Below are the code and all the weights of a small trained network. Each question names an input and a class and asks about switching units off, where a switched-off unit gives its printed mean instead of its output.

import numpy as np


def w(rows, s, z=0):
    codes = np.array(rows[::2]) - 128.0
    scale = np.full(codes.shape[1], s)
    scale[-1] = z or s
    return codes * scale


def f(y):
    return y / 2 * (1 + np.tanh(0.7978845608 * (y + 0.044715 * y**3)))


def log_softmax(a):
    a = a - a.max(-1, keepdims=True)
    return a - np.log(np.exp(a).sum(-1, keepdims=True))


def net(x, mask):
    res = np.array(x, float).reshape(1, 6) / 4 @ E
    y = f(res @ A[0][:, :-1].T + A[0][:, -1])
    res = res + np.where(mask, y, B[0][:, -1]) @ B[0][:, :-1]
    return log_softmax(res[-1] @ U[:, :-1].T + U[:, -1])


A, B = {}, {}
E = w([
[198,62,172,143,181,172,126],'x0',
[130,134,122,131,135,136,131],'x1',
[145,186,184,114,154,98,2],'x2',
[131,130,134,30,109,206,121],'x3',
[123,104,137,107,123,98,120],'x4',
[121,118,124,124,132,125,118],'x5',
],0.016)
A[0] = w([
[72,75,132,32,86,247,196,140],'neuron 0',
[116,171,80,97,30,104,104,235],'neuron 1',
[93,233,108,28,85,174,104,128],'neuron 2',
[105,212,177,248,135,1,64,204],'neuron 3',
[227,46,104,180,150,121,159,68],'neuron 4',
[226,84,215,50,242,252,91,111],'neuron 5',
[248,2,162,204,191,143,126,208],'neuron 6',
[172,172,131,177,191,28,87,123],'neuron 7',
[61,105,17,221,123,29,214,255],'neuron 8',
[201,186,225,44,160,162,25,91],'neuron 9',
],0.0072,0.0062)
B[0] = w([
[171,112,30,24,161,121,129,219],'neuron 0',
[86,179,88,80,109,96,101,199],'neuron 1',
[157,167,115,125,25,63,81,199],'neuron 2',
[110,193,134,190,205,95,149,249],'neuron 3',
[187,62,116,161,122,93,129,169],'neuron 4',
[92,117,246,75,143,169,170,217],'neuron 5',
[175,54,172,200,148,160,135,222],'neuron 6',
[148,164,140,153,228,103,88,188],'neuron 7',
[21,83,150,127,80,172,240,246],'neuron 8',
[85,184,205,131,97,135,135,210],'neuron 9',
],0.011,0.016)
U = w([
[12,132,208,103,120,174,205,252],'0',
[115,135,7,48,104,114,145,139],'1',
[74,213,77,160,189,75,100,98],'2',
[129,208,137,109,58,119,1,112],'3',
[169,28,117,213,118,159,168,123],'4',
[220,73,120,35,188,195,165,13],'5',
[206,145,187,187,207,132,101,24],'6',
],0.0097,0.0027)

Each question gives the input, the list of numbers given to net, and the class t.
The units are the neurons (one row each of A and B). Each row of codes is followed by its name. A weight is (code - 128) times the scale printed after its matrix; where a second scale follows, it is the last column's (A, B and U).
mask holds one flag per neuron, in row order. A switched-off neuron (its flag False) gives its mean, the last column of its row in B, instead of its output. The means were averaged over made-up inputs and are rounded, as every weight is.
A unit's drop is (log p(t) with every unit on - log p(t) with that unit switched off) / (log p(t) with every unit on - log p(t) with every unit switched off).
The circuit of an input: a set's keep is (log p(t) with only the set's units on - log p(t) with every unit switched off) / (log p(t) with every unit on - log p(t) with every unit switched off). Starting from all 10 units, units are removed one at a time, each time the one whose removal leaves the highest keep (on an exact tie, the one counted first), for as long as the keep stays at least 0.8.
units of the circuit, in order: the units of the circuit, biggest drop first
most important unit: the unit with the biggest drop
top k neurons: the k neurons with the biggest drops, biggest first
drop when u is switched off: that unit's drop, to one decimal
input [0,6,1,-5,-7,-4], class 2: most important unit : neuron 5
input [-1,8,-5,1,7,5], class 1: units of the circuit, in order : neuron 5; neuron 0
input [-4,-6,-2,1,5,-1], class 1: top 2 neurons : neuron 5; neuron 9
input [-5,-7,4,1,-3,-6], class 3: top 2 neurons : neuron 2; neuron 8
input [1,8,-5,-8,-6,-2], class 4: top 2 neurons : neuron 4; neuron 5
input [6,6,0,-6,-7,0], class 4: top 3 neurons : neuron 6; neuron 4; neuron 9
input [5,0,0,3,4,-2], class 5: units of the circuit, in order : neuron 8; neuron 3
input [0,2,6,-2,7,3], class 2: top 3 neurons : neuron 6; neuron 3; neuron 5
input [4,3,-1,7,-8,-6], class 5: top 2 neurons : neuron 0; neuron 8
input [-2,-1,1,-5,8,3], class 2: top 4 neurons : neuron 5; neuron 3; neuron 7; neuron 9
input [7,8,-8,0,-4,1], class 4: top 2 neurons : neuron 6; neuron 4
input [-8,0,1,-1,3,-8], class 2: top 3 neurons : neuron 5; neuron 3; neuron 1
input [8,6,8,2,3,4], class 0: top 2 neurons : neuron 5; neuron 9
input [4,4,-5,1,-3,5], class 5: units of the circuit, in order : neuron 0
input [4,-8,-1,8,0,1], class 5: top 2 neurons : neuron 0; neuron 8
input [4,-5,-4,2,-1,-7], class 5: drop when neuron 0 is switched off : 0.1
input [-1,3,-1,1,-1,2], class 1: drop when neuron 5 is switched off : 0.3
input [1,-2,3,-4,4,-2], class 6: drop when neuron 1 is switched off : 0.3
input [-3,4,2,2,2,-4], class 3: drop when neuron 1 is switched off : 0.0
input [-5,0,5,2,2,5], class 3: units of the circuit, in order : neuron 2
